Below are the code and all the weights of a small trained network. Each question names an input and a class and asks about switching units off, where a switched-off unit gives its printed mean instead of its output.

import numpy as np


def w(rows, s, z=0):
    codes = np.array(rows[::2]) - 128.0
    scale = np.full(codes.shape[1], s)
    scale[-1] = z or s
    return codes * scale


def norm(h):
    return h / np.sqrt((h * h).mean(-1, keepdims=True) + 1e-5)


def f(y):
    return y / 2 * (1 + np.tanh(0.7978845608 * (y + 0.044715 * y**3)))


def log_softmax(a):
    a = a - a.max(-1, keepdims=True)
    return a - np.log(np.exp(a).sum(-1, keepdims=True))


def net(x, mask):
    res = np.array(x, float).reshape(1, 4) / 4 @ E
    u = 0
    for l in range(2):
        y = f(norm(res) @ A[l][:, :-1].T + A[l][:, -1])
        res = res + np.where(mask[u : u + 7], y, B[l][:, -1]) @ B[l][:, :-1]
        u += 7
    return log_softmax(norm(res)[-1] @ U[:, :-1].T + U[:, -1])


A, B = {}, {}
E = w([
[41,80,160,144],'x0',
[182,100,137,253],'x1',
[112,104,35,148],'x2',
[149,230,152,125],'x3',
],0.0058)
A[0] = w([
[109,103,8,166,92],'0.n0',
[77,135,114,41,102],'0.n1',
[157,67,39,147,7],'0.n2',
[220,32,184,96,207],'0.n3',
[96,135,169,208,46],'0.n4',
[94,106,165,187,153],'0.n5',
[205,144,157,92,233],'0.n6',
],0.011,0.0021)
B[0] = w([
[196,92,128,122,252],'0.n0',
[74,61,115,43,251],'0.n1',
[106,69,91,207,215],'0.n2',
[2,151,118,231,226],'0.n3',
[113,119,245,57,166],'0.n4',
[170,147,210,171,187],'0.n5',
[153,194,76,122,220],'0.n6',
],0.0088,0.0042)
A[1] = w([
[224,241,71,104,91],'1.n0',
[203,134,190,198,72],'1.n1',
[82,12,87,205,86],'1.n2',
[119,23,53,17,170],'1.n3',
[185,150,127,224,124],'1.n4',
[143,103,255,144,3],'1.n5',
[176,46,61,245,46],'1.n6',
],0.0083,0.0025)
B[1] = w([
[152,255,80,106,183],'1.n0',
[114,100,169,80,167],'1.n1',
[188,156,85,139,227],'1.n2',
[81,102,173,65,253],'1.n3',
[56,129,89,51,186],'1.n4',
[201,178,222,142,154],'1.n5',
[186,97,117,126,226],'1.n6',
],0.0087,0.0058)
U = w([
[157,251,40,92,167],'0',
[26,80,103,8,182],'1',
[156,136,246,156,119],'2',
[229,30,45,165,181],'3',
[66,139,80,220,3],'4',
],0.015,0.0025)

Each question gives the input, the list of numbers given to net, and the class t.
The units are the neurons (one row each of A and B). Each row of codes is followed by its name. A weight is (code - 128) times the scale printed after its matrix; where a second scale follows, it is the last column's (A, B and U).
mask holds one flag per neuron, layer by layer. A switched-off neuron (its flag False) gives its mean, the last column of its row in B, instead of its output. The means were averaged over made-up inputs and are rounded, as every weight is.
A unit's drop is (log p(t) with every unit on - log p(t) with that unit switched off) / (log p(t) with every unit on - log p(t) with every unit switched off).
The circuit of an input: a set's keep is (log p(t) with only the set's units on - log p(t) with every unit switched off) / (log p(t) with every unit on - log p(t) with every unit switched off). Starting from the 12 units with the biggest drops (on a tie, the unit counted first), units are removed one at a time, each time the one whose removal leaves the highest keep (on an exact tie, the one counted first), for as long as the keep stays at least 0.8.
circuit, biggest first: the units of the circuit, biggest drop first
k most important neurons: the k neurons with the biggest drops, biggest first
k most important neurons of layer l: the k neurons of layer l with the biggest drops, biggest first
drop of u: that unit's drop, to one decimal
input [4,5,4,2], class 2: circuit, biggest first => 0.n4
input [8,-1,0,0], class 2: circuit, biggest first => 0.n5, 1.n5
input [-6,8,-3,-3], class 4: 3 most important neurons of layer 0 => 0.n3, 0.n0, 0.n1
input [-2,-2,2,-4], class 3: 2 most important neurons => 0.n2, 1.n2
input [3,-2,-7,-3], class 2: 3 most important neurons of layer 1 => 1.n4, 1.n5, 1.n3
input [-3,-4,8,-6], class 3: 2 most important neurons of layer 0 => 0.n2, 0.n0
input [8,-3,-7,-2], class 2: 2 most important neurons of layer 1 => 1.n5, 1.n4
input [-3,5,-6,3], class 0: 2 most important neurons => 0.n6, 1.n0
input [-2,-2,6,0], class 3: drop of 0.n2 => 0.2
input [-5,4,-4,1], class 0: drop of 0.n6 => 0.2
input [4,6,0,-3], class 2: drop of 1.n2 => 0.0
input [7,-2,6,-6], class 3: drop of 0.n2 => 0.1
